Small tables with named rows and columns. After each table, cells are looked up by row and column.

mit =
	luze	gebus	tet	dis	natizoz	babikis	gilizep
mal	62.42	28.33	21.92	65.39	-9.26	-58.57	-0.22
bur	39.57	16.01	19.84	41.15	-2.66	-28.09	1.54
segule	17.62	16.31	11.14	14.09	8.17	-5.30	6.22
turo	59.63	18.64	24.34	59.94	-11.94	-47.33	-0.22
duneki	54.00	18.64	25.01	45.77	-2.66	-44.11	-2.49
ful	60.09	24.91	22.23	65.03	-13.23	-51.57	-0.22
fem	43.46	23.12	20.08	43.10	-2.66	-34.20	-0.22
kigi	43.46	18.64	20.08	43.10	-2.66	-32.00	1.41
sose	37.00	13.54	20.08	34.11	-2.66	-21.32	-0.22
risosu	27.85	15.38	20.08	19.96	7.87	-18.69	-0.22
dumebu	35.54	11.55	20.08	26.10	2.53	-20.99	-0.22
lonu	46.21	22.03	20.08	43.10	-2.66	-41.07	-0.22
laf	23.37	18.64	16.80	15.58	9.26	-10.24	-0.22
pur	55.53	18.64	25.50	53.29	-6.92	-46.12	-2.59

sose, luze -> 37.00
ful, gebus -> 24.91
lonu, babikis -> -41.07
risosu, gilizep -> -0.22
mal, dis -> 65.39
mal, gebus -> 28.33
laf, luze -> 23.37
sose, dis -> 34.11
dumebu, natizoz -> 2.53
dumebu, tet -> 20.08
ful, gilizep -> -0.22
segule, babikis -> -5.30
fem, tet -> 20.08
kigi, gebus -> 18.64
turo, luze -> 59.63
kigi, natizoz -> -2.66
duneki, tet -> 25.01
turo, gilizep -> -0.22
segule, dis -> 14.09

latug:
         lesez  gisurer  sinama  vekir   bem
ket       42.5     44.6    56.7   44.2  51.0
tofug     36.5     24.3    21.2   62.9  51.2
das       30.0     49.2    32.4   58.0  32.9
pir       49.4     38.4    49.3   51.3  52.5
bafuroz   57.0     69.6    61.0   19.4  51.0
vozez     55.1     46.5    32.7   45.0  59.9
nuteb     47.0     55.1    44.0   56.8  50.9
rof       44.7     22.0    20.6   52.6  55.3
sok       84.1     83.4    27.9   63.7  50.8
venonu    60.8     69.1    35.4   47.8  43.4
gesulo    41.8     44.6    42.1   51.2  49.7
sudemon   55.7     47.3    39.9   42.9  49.9

ket, vekir => 44.2
das, gisurer => 49.2
das, vekir => 58.0
venonu, vekir => 47.8
das, lesez => 30.0
gesulo, sinama => 42.1
ket, lesez => 42.5
vozez, gisurer => 46.5
rof, bem => 55.3
sudemon, lesez => 55.7
venonu, sinama => 35.4
rof, sinama => 20.6
venonu, bem => 43.4
tofug, sinama => 21.2
vozez, bem => 59.9
venonu, lesez => 60.8
pir, bem => 52.5
nuteb, lesez => 47.0
sok, gisurer => 83.4
sok, sinama => 27.9
Which row has the largest sinama? bafuroz

ripeni:
,kat,gid
zub,54,31
norotez,-76,19
susulik,16,-80
dak,-44,-12
fulipam,75,-10
furalun,-4,-31

furalun, gid: -31
dak, kat: -44
susulik, gid: -80
fulipam, kat: 75
norotez, gid: 19
fulipam, gid: -10
susulik, kat: 16
furalun, kat: -4
Row with the largest gid: zub

fusipu:
           pab  sufadu  sadalaf  rumubot  lisiz    las  fitis   feza
feguk    60320   45917    48358    40410  54030  31285  39224  21584
ketu     40073   41586    58987    35540  36846  45826  52367  13849
nafad    38568   39711    39163    43329  40547  43200  45004  26960
folebam  50306   43025    37482    45193  44499  33425  37471  25512
gire     45902   41442    34914    26907  39809  23743  21879  54552
pov      13247   26031    24182    41614  25517  44313  35843  58136
venipum  72854   51583    34922    28139  50501  13419  16810  49242
furu     57983   42534     4378    37356  46209   3880   1078  82242

las of gire = 23743
sadalaf of feguk = 48358
sadalaf of gire = 34914
sadalaf of furu = 4378
las of venipum = 13419
pab of folebam = 50306
sadalaf of folebam = 37482
pab of feguk = 60320
rumubot of venipum = 28139
fitis of venipum = 16810
lisiz of gire = 39809
fitis of gire = 21879
fitis of pov = 35843
lisiz of feguk = 54030
pab of furu = 57983
pab of gire = 45902
fitis of feguk = 39224

dud.csv
,giz,bon,zefe,gir,makiki,rog
gal,54300,49743,76407,64540,34592,61992
tud,36884,31849,77554,41306,20543,40633
linivo,54657,47067,7824,34917,74266,42745
sis,47632,36385,38005,42999,62452,51136
godil,45901,23379,72823,18126,37303,8381
kote,68978,84769,20745,72053,70073,76265
nam,51833,56605,42080,58874,53245,72007
zudeko,47687,35139,72340,33452,39183,16944
tun,46143,50772,55182,42800,47775,50765

What is the bon of nam in dud?
56605
What is the giz of kote in dud?
68978
What is the bon of tun in dud?
50772
What is the rog of tud in dud?
40633
What is the rog of zudeko in dud?
16944
What is the bon of godil in dud?
23379
What is the gir of zudeko in dud?
33452
What is the giz of linivo in dud?
54657

nera =
,podafum,zop
pego,0.39,0.68
nuruf,0.78,0.46
moluv,0.69,0.53
til,0.99,0.51
fel,0.94,0.59
tenezut,0.29,0.57
bor,0.03,0.68
pom,0.09,0.57

zop of til = 0.51
zop of bor = 0.68
podafum of moluv = 0.69
podafum of pego = 0.39
podafum of bor = 0.03
podafum of nuruf = 0.78
zop of nuruf = 0.46
zop of moluv = 0.53
zop of pom = 0.57
zop of tenezut = 0.57
podafum of fel = 0.94
podafum of tenezut = 0.29
Row with the largest podafum: til

tiz:
            dep     fen   buleb  dabado    baf    kado  nitelok     zag     fis
sunosi   -2.052  -2.075  -2.670   3.968  3.972  -1.477    1.343   3.520  -0.361
bot       3.461  -3.189  -0.057   0.991  3.168   1.304    1.343  -1.352  -2.794
bovugo   -6.339   1.343   1.343   1.343  4.507   1.343    1.672  -0.856   0.374
mesuda   -2.300  -1.902  -3.544   2.140  1.343   1.268   -0.159   4.089   1.713
ruduri    4.203   0.472  -1.337   7.557  5.080  -1.749    7.498   2.437  -1.975
soniros   1.343  -0.609   1.343   4.257  4.848   0.884    7.014  -1.066  -2.831

What is the dabado of ruduri in tiz?
7.557
What is the zag of mesuda in tiz?
4.089
What is the fis of sunosi in tiz?
-0.361
What is the baf of mesuda in tiz?
1.343
What is the buleb of mesuda in tiz?
-3.544
What is the baf of bovugo in tiz?
4.507
What is the fis of ruduri in tiz?
-1.975
What is the dabado of bovugo in tiz?
1.343
What is the fis of soniros in tiz?
-2.831
What is the dep of sunosi in tiz?
-2.052
What is the dabado of bot in tiz?
0.991
What is the baf of soniros in tiz?
4.848
What is the baf of ruduri in tiz?
5.080
What is the nitelok of ruduri in tiz?
7.498
What is the dep of soniros in tiz?
1.343

zem.tsv
	tigazo	bopem	tevi	sibobef	fim	gos	gav	sirav
dimo	0.907	0.866	0.806	0.437	0.510	0.549	0.669	0.285
gumonab	0.590	0.783	0.589	0.224	0.954	0.620	0.478	0.946
tuv	0.704	0.500	0.839	0.482	0.209	0.703	0.817	0.443

gos of gumonab is 0.620
sirav of tuv is 0.443
gav of gumonab is 0.478
tevi of gumonab is 0.589
bopem of gumonab is 0.783
tevi of dimo is 0.806

Table zunaril
	gaku	matuv	sata	tofosig	fup	liba
zok	-32.74	95.91	-9.67	43.57	-8.48	-4.70
kog	0.33	-14.57	-4.58	1.06	-4.53	7.54
nanomo	-29.71	31.58	-14.20	-7.82	-14.06	-33.31
vop	-7.73	-42.89	-11.71	-41.10	-12.24	-28.45
tedi	-29.68	97.61	-7.18	56.00	-5.91	7.40
vifene	1.68	-88.33	-11.58	-65.13	-12.70	-31.65
mibe	-21.50	15.28	-12.32	-10.23	-12.24	-24.24
kir	-28.26	69.52	-9.01	37.17	-8.08	-3.99
nebegon	13.09	-88.64	-6.03	-46.53	-7.02	-6.83
ton	18.23	-70.50	-2.02	-20.88	-2.23	14.33

kog, matuv -> -14.57
kog, tofosig -> 1.06
kog, fup -> -4.53
ton, sata -> -2.02
nanomo, gaku -> -29.71
kir, matuv -> 69.52
kir, tofosig -> 37.17
ton, liba -> 14.33
kir, fup -> -8.08
mibe, liba -> -24.24
nanomo, fup -> -14.06
zok, tofosig -> 43.57
kir, gaku -> -28.26
zok, gaku -> -32.74
nebegon, liba -> -6.83
ton, tofosig -> -20.88
vop, gaku -> -7.73
vop, fup -> -12.24
vop, tofosig -> -41.10
Row with the largest fup: ton

